Here is a tiny trained network, its code and every weight. The questions are about switching its units off for an input and a target symbol, where a switched-off unit gives its printed mean instead of its output.

import numpy as np


def w(rows, s, z=0):
    codes = np.array(rows[::2]) - 128.0
    scale = np.full(codes.shape[1], s)
    scale[-1] = z or s
    return codes * scale


def f(y):
    return y / 2 * (1 + np.tanh(0.7978845608 * (y + 0.044715 * y**3)))


def softmax(a):
    e = np.exp(a - a.max(-1, keepdims=True))
    return e / e.sum(-1, keepdims=True)


def log_softmax(a):
    a = a - a.max(-1, keepdims=True)
    return a - np.log(np.exp(a).sum(-1, keepdims=True))


def net(x, mask):
    ids = ['γδλμπστφψ'.index(c) for c in x.split()]
    T = len(ids)
    res = E[ids] + P[:T]
    u = 0
    for l in range(3):
        r = res
        for j in range(2):
            rows = slice(2 * j, 2 * j + 2)
            q, k, v = (r @ M[l][rows].T for M in (Q, K, V))
            z = softmax(np.where(np.tri(T) > 0, q @ k.T / 2**0.5, -1e9)) @ v
            o = O[l][rows]
            res = res + np.where(mask[u + j], z, o[:, -1]) @ o[:, :-1]
        u += 2
        y = f(res @ A[l][:, :-1].T + A[l][:, -1])
        res = res + np.where(mask[u : u + 8], y, B[l][:, -1]) @ B[l][:, :-1]
        u += 8
    return log_softmax(res[-1] @ U[:, :-1].T + U[:, -1])


Q, K, V, O, A, B = {}, {}, {}, {}, {}, {}
E = w([
[124,106,198,82,113,104,190,92,84],'γ',
[75,154,104,175,140,194,145,170,231],'δ',
[150,86,161,185,163,91,67,196,70],'λ',
[157,190,168,140,194,195,131,148,101],'μ',
[30,118,129,170,137,146,129,91,51],'π',
[183,39,89,92,26,149,151,165,142],'σ',
[126,175,88,6,172,107,210,162,113],'τ',
[153,135,68,119,146,101,106,93,23],'φ',
[138,236,196,93,195,77,108,97,181],'ψ',
],0.017)
P = w([
[134,38,115,22,188,229,89,255,57],'0',
[148,96,142,133,171,161,83,106,109],'1',
[150,103,138,140,139,148,94,96,125],'2',
[150,113,134,142,115,130,110,97,140],'3',
[159,116,136,145,98,115,128,102,158],'4',
[166,126,129,150,85,106,139,101,170],'5',
[178,127,130,153,73,99,153,105,183],'6',
[187,136,133,160,60,90,171,113,194],'7',
[203,138,130,163,48,87,175,114,205],'8',
],0.0087)
Q[0] = w([
[30,140,55,50,156,174,184,152,201],'0.h1',
[71,104,142,171,86,131,85,223,173],'0.h1',
[174,106,169,1,119,89,110,112,135],'0.h2',
[97,174,120,124,139,133,136,71,108],'0.h2',
],0.0098)
K[0] = w([
[102,112,118,91,148,250,185,196,156],'0.h1',
[49,157,50,210,103,156,119,135,161],'0.h1',
[185,144,191,91,151,132,188,130,121],'0.h2',
[92,122,99,120,120,153,110,95,146],'0.h2',
],0.011)
V[0] = w([
[200,52,205,97,226,134,139,85,102],'0.h1',
[144,196,162,163,50,132,179,128,140],'0.h1',
[131,182,139,85,70,254,212,15,133],'0.h2',
[113,159,114,78,159,122,54,102,183],'0.h2',
],0.0052)
O[0] = w([
[41,179,135,114,44,64,52,252,169,255],'0.h1',
[177,108,106,108,182,2,147,176,151,68],'0.h1',
[130,93,184,169,193,174,221,207,57,109],'0.h2',
[136,68,101,116,60,43,175,225,40,110],'0.h2',
],0.0064,0.0038)
A[0] = w([
[137,138,62,82,159,60,99,166,94,61],'0.n1',
[136,97,51,130,61,50,185,54,94,4],'0.n2',
[192,158,39,112,213,54,118,81,45,70],'0.n3',
[174,83,52,141,72,136,39,90,166,75],'0.n4',
[121,117,179,166,100,58,142,32,132,163],'0.n5',
[98,254,131,212,189,113,135,135,134,90],'0.n6',
[124,79,94,52,181,103,95,55,99,47],'0.n7',
[176,22,122,182,232,63,52,146,47,145],'0.n8',
],0.0075,0.0028)
B[0] = w([
[99,170,82,153,119,106,121,131,218,169],'0.n1',
[61,138,203,166,197,185,126,192,118,176],'0.n2',
[200,141,31,132,94,166,184,78,144,176],'0.n3',
[179,116,65,139,125,41,150,126,141,255],'0.n4',
[102,174,151,181,91,44,90,105,207,214],'0.n5',
[161,2,154,100,32,189,129,159,156,232],'0.n6',
[83,140,97,133,55,115,122,169,123,115],'0.n7',
[41,176,140,139,29,249,107,181,153,229],'0.n8',
],0.0079,0.003)
Q[1] = w([
[96,99,130,213,91,138,39,106,134],'1.h1',
[150,90,146,201,121,129,162,120,102],'1.h1',
[135,108,216,1,109,133,86,122,190],'1.h2',
[114,74,141,98,146,87,203,6,95],'1.h2',
],0.0089)
K[1] = w([
[163,127,128,220,93,168,129,120,101],'1.h1',
[124,122,117,203,134,87,147,109,81],'1.h1',
[193,161,221,2,147,113,111,125,158],'1.h2',
[56,81,145,63,168,42,155,32,90],'1.h2',
],0.0079)
V[1] = w([
[55,170,152,70,41,77,173,118,109],'1.h1',
[93,42,35,103,187,189,36,186,74],'1.h1',
[44,68,100,137,88,166,80,65,36],'1.h2',
[48,88,172,123,226,143,46,116,2],'1.h2',
],0.0054)
O[1] = w([
[103,101,116,72,120,152,55,38,196,182],'1.h1',
[125,114,141,207,149,143,93,49,8,252],'1.h1',
[201,113,195,40,116,108,174,137,255,160],'1.h2',
[118,140,37,152,91,103,114,85,170,84],'1.h2',
],0.0078,0.0038)
A[1] = w([
[136,85,67,136,122,183,132,152,88,54],'1.n1',
[2,117,182,159,151,140,71,135,58,152],'1.n2',
[154,173,141,53,110,50,120,161,135,30],'1.n3',
[118,164,141,191,103,79,194,64,55,80],'1.n4',
[140,156,83,150,133,180,107,126,56,66],'1.n5',
[117,104,108,132,124,156,146,52,140,135],'1.n6',
[98,125,120,107,185,152,162,88,139,103],'1.n7',
[123,92,117,203,195,132,125,139,80,3],'1.n8',
],0.01,0.004)
B[1] = w([
[129,105,91,141,118,81,105,106,150,164],'1.n1',
[194,100,182,107,125,187,145,170,112,254],'1.n2',
[94,133,69,154,156,117,98,146,165,156],'1.n3',
[191,127,145,96,104,172,67,164,145,149],'1.n4',
[81,155,112,104,109,89,80,100,144,171],'1.n5',
[148,168,131,138,149,73,81,156,82,152],'1.n6',
[119,92,160,138,248,105,107,192,113,131],'1.n7',
[67,100,78,144,140,91,140,160,122,136],'1.n8',
],0.012,0.0076)
Q[2] = w([
[72,191,68,108,107,166,143,168,107],'2.h1',
[96,79,98,174,232,181,93,122,158],'2.h1',
[148,41,85,99,80,45,146,140,138],'2.h2',
[146,139,76,5,196,107,157,154,81],'2.h2',
],0.011)
K[2] = w([
[43,131,66,34,82,173,46,114,49],'2.h1',
[96,46,88,208,248,92,75,169,103],'2.h1',
[195,2,103,122,112,4,111,99,113],'2.h2',
[161,79,54,16,161,163,35,170,61],'2.h2',
],0.0077)
V[2] = w([
[43,157,121,99,136,40,60,112,135],'2.h1',
[121,163,151,80,76,125,121,124,233],'2.h1',
[165,179,128,150,182,191,29,177,164],'2.h2',
[134,141,135,92,132,142,253,235,174],'2.h2',
],0.0054)
O[2] = w([
[113,67,175,108,122,173,209,87,114,58],'2.h1',
[48,92,140,254,160,183,140,93,67,151],'2.h1',
[141,98,93,220,63,96,138,200,51,253],'2.h2',
[102,73,103,68,94,87,118,61,88,43],'2.h2',
],0.0084,0.0049)
A[2] = w([
[246,25,212,146,154,199,183,160,141,3],'2.n1',
[28,150,121,236,199,19,103,82,196,14],'2.n2',
[84,99,197,123,164,190,64,135,10,100],'2.n3',
[213,94,98,221,159,83,159,123,76,164],'2.n4',
[128,108,191,77,140,100,147,34,181,135],'2.n5',
[126,57,96,118,130,57,88,33,126,65],'2.n6',
[95,169,67,107,221,31,254,57,127,11],'2.n7',
[3,165,115,78,225,136,139,76,111,56],'2.n8',
],0.0084,0.0045)
B[2] = w([
[87,165,40,85,142,164,133,111,80,251],'2.n1',
[144,63,91,32,187,165,112,199,6,148],'2.n2',
[165,169,143,78,39,90,233,159,147,254],'2.n3',
[65,92,160,73,116,86,111,155,128,203],'2.n4',
[119,161,108,253,212,90,88,146,119,131],'2.n5',
[223,72,82,27,117,151,129,91,110,135],'2.n6',
[202,91,104,178,72,23,221,43,143,136],'2.n7',
[71,89,172,59,91,180,141,77,226,132],'2.n8',
],0.0081,0.0085)
U = w([
[91,231,58,111,126,122,74,108,115,131],'γ',
[171,143,123,150,157,134,141,151,128,72],'δ',
[163,143,174,83,123,175,153,169,88,102],'λ',
[221,65,127,127,126,134,124,107,109,108],'μ',
[115,91,139,136,210,163,108,180,60,212],'π',
[124,106,120,140,131,108,148,129,77,61],'σ',
[85,119,136,96,120,147,120,145,142,46],'τ',
[166,114,135,143,163,205,149,150,145,112],'φ',
[142,124,254,156,127,101,107,134,195,254],'ψ',
],0.0086,0.0053)

Each question gives the input, a string of symbols that net reads in full, and the target symbol t.
The units are the heads (2 rows each of Q, K, V and O) and the neurons (one row each of A and B). Each row of codes is followed by its name. A weight is (code - 128) times the scale printed after its matrix; where a second scale follows, it is the last column's (O, A, B and U).
mask holds one flag per unit, layer by layer, with each layer's heads first. A switched-off unit (its flag False) gives its mean, the last column of its rows in O or B, instead of its output. The means were averaged over made-up inputs and are rounded, as every weight is.
A unit's drop is (log p(t) with every unit on - log p(t) with that unit switched off) / (log p(t) with every unit on - log p(t) with every unit switched off).
The circuit of an input: a set's keep is (log p(t) with only the set's units on - log p(t) with every unit switched off) / (log p(t) with every unit on - log p(t) with every unit switched off). Starting from the 12 units with the biggest drops (on a tie, the unit counted first), units are removed one at a time, each time the one whose removal leaves the highest keep (on an exact tie, the one counted first), for as long as the keep stays at least 0.8.
circuit, biggest first: the units of the circuit, biggest drop first
k most important neurons: the k neurons with the biggest drops, biggest first
top k neurons in layer l: the k neurons of layer l with the biggest drops, biggest first
input σ δ λ γ μ ψ λ, target ψ: 2 most important neurons => (0.n8 2.n1)
input δ δ π γ τ φ φ ψ τ, target μ: 3 most important neurons => (2.n7 1.n8 0.n8)
input φ μ π γ σ λ π, target ψ: top neuron in layer 2 => (2.n1)
input τ γ λ π λ λ π, target ψ: 2 most important neurons => (0.n4 0.n8)
input σ δ λ λ σ λ σ, target ψ: circuit, biggest first => (1.n2 0.h2 2.n1)
input ψ τ γ γ, target ψ: circuit, biggest first => (2.n1 0.n5)
input μ π τ δ γ μ γ τ, target γ: 4 most important neurons => (1.n2 1.n5 1.n3 0.n3)
input σ γ ψ ψ δ λ, target λ: circuit, biggest first => (0.n8 1.n2)
input π σ σ τ, target δ: top 2 neurons in layer 1 => (1.n2 1.n6)
input γ δ φ τ λ τ σ π, target λ: 2 most important neurons => (1.n2 0.n3)
input π ψ λ λ δ ψ δ ψ, target π: 2 most important neurons => (1.n3 2.n2)
input φ ψ φ π τ ψ λ, target λ: 3 most important neurons => (0.n8 2.n3 1.n2)
input μ φ δ λ τ, target γ: 4 most important neurons => (1.n2 1.n3 1.n5 1.n8)
input ψ τ π π μ σ π, target π: 4 most important neurons => (2.n2 1.n2 0.n8 2.n3)
input λ π σ λ δ δ σ, target ψ: most important neuron => (0.n2)
input σ γ τ γ γ λ γ δ σ, target φ: top 2 neurons in layer 0 => (0.n2 0.n5)
input ψ γ τ τ, target σ: 2 most important neurons => (1.n2 2.n7)
input λ γ δ τ, target π: 3 most important neurons => (0.n8 1.n7 2.n3)
input μ λ μ, target ψ: top 2 neurons in layer 0 => (0.n8 0.n2)
input ψ ψ λ λ σ λ γ φ δ, target π: 2 most important neurons => (2.n2 0.n8)
input σ τ ψ λ μ γ δ γ γ, target π: 3 most important neurons => (2.n2 1.n2 1.n3)
input γ λ γ γ, target π: top 3 neurons in layer 2 => (2.n2 2.n3 2.n5)
input λ τ γ δ δ λ ψ ψ ψ, target π: top 3 neurons in layer 1 => (1.n3 1.n2 1.n4)
input σ τ γ φ φ τ, target ψ: top 2 neurons in layer 1 => (1.n2 1.n4)
input γ λ γ φ λ γ μ τ, target τ: top 2 neurons in layer 1 => (1.n3 1.n2)
input γ γ μ δ γ λ γ π, target λ: top neuron in layer 0 => (0.n4)
input δ φ μ δ ψ, target λ: top 2 neurons in layer 2 => (2.n3 2.n1)
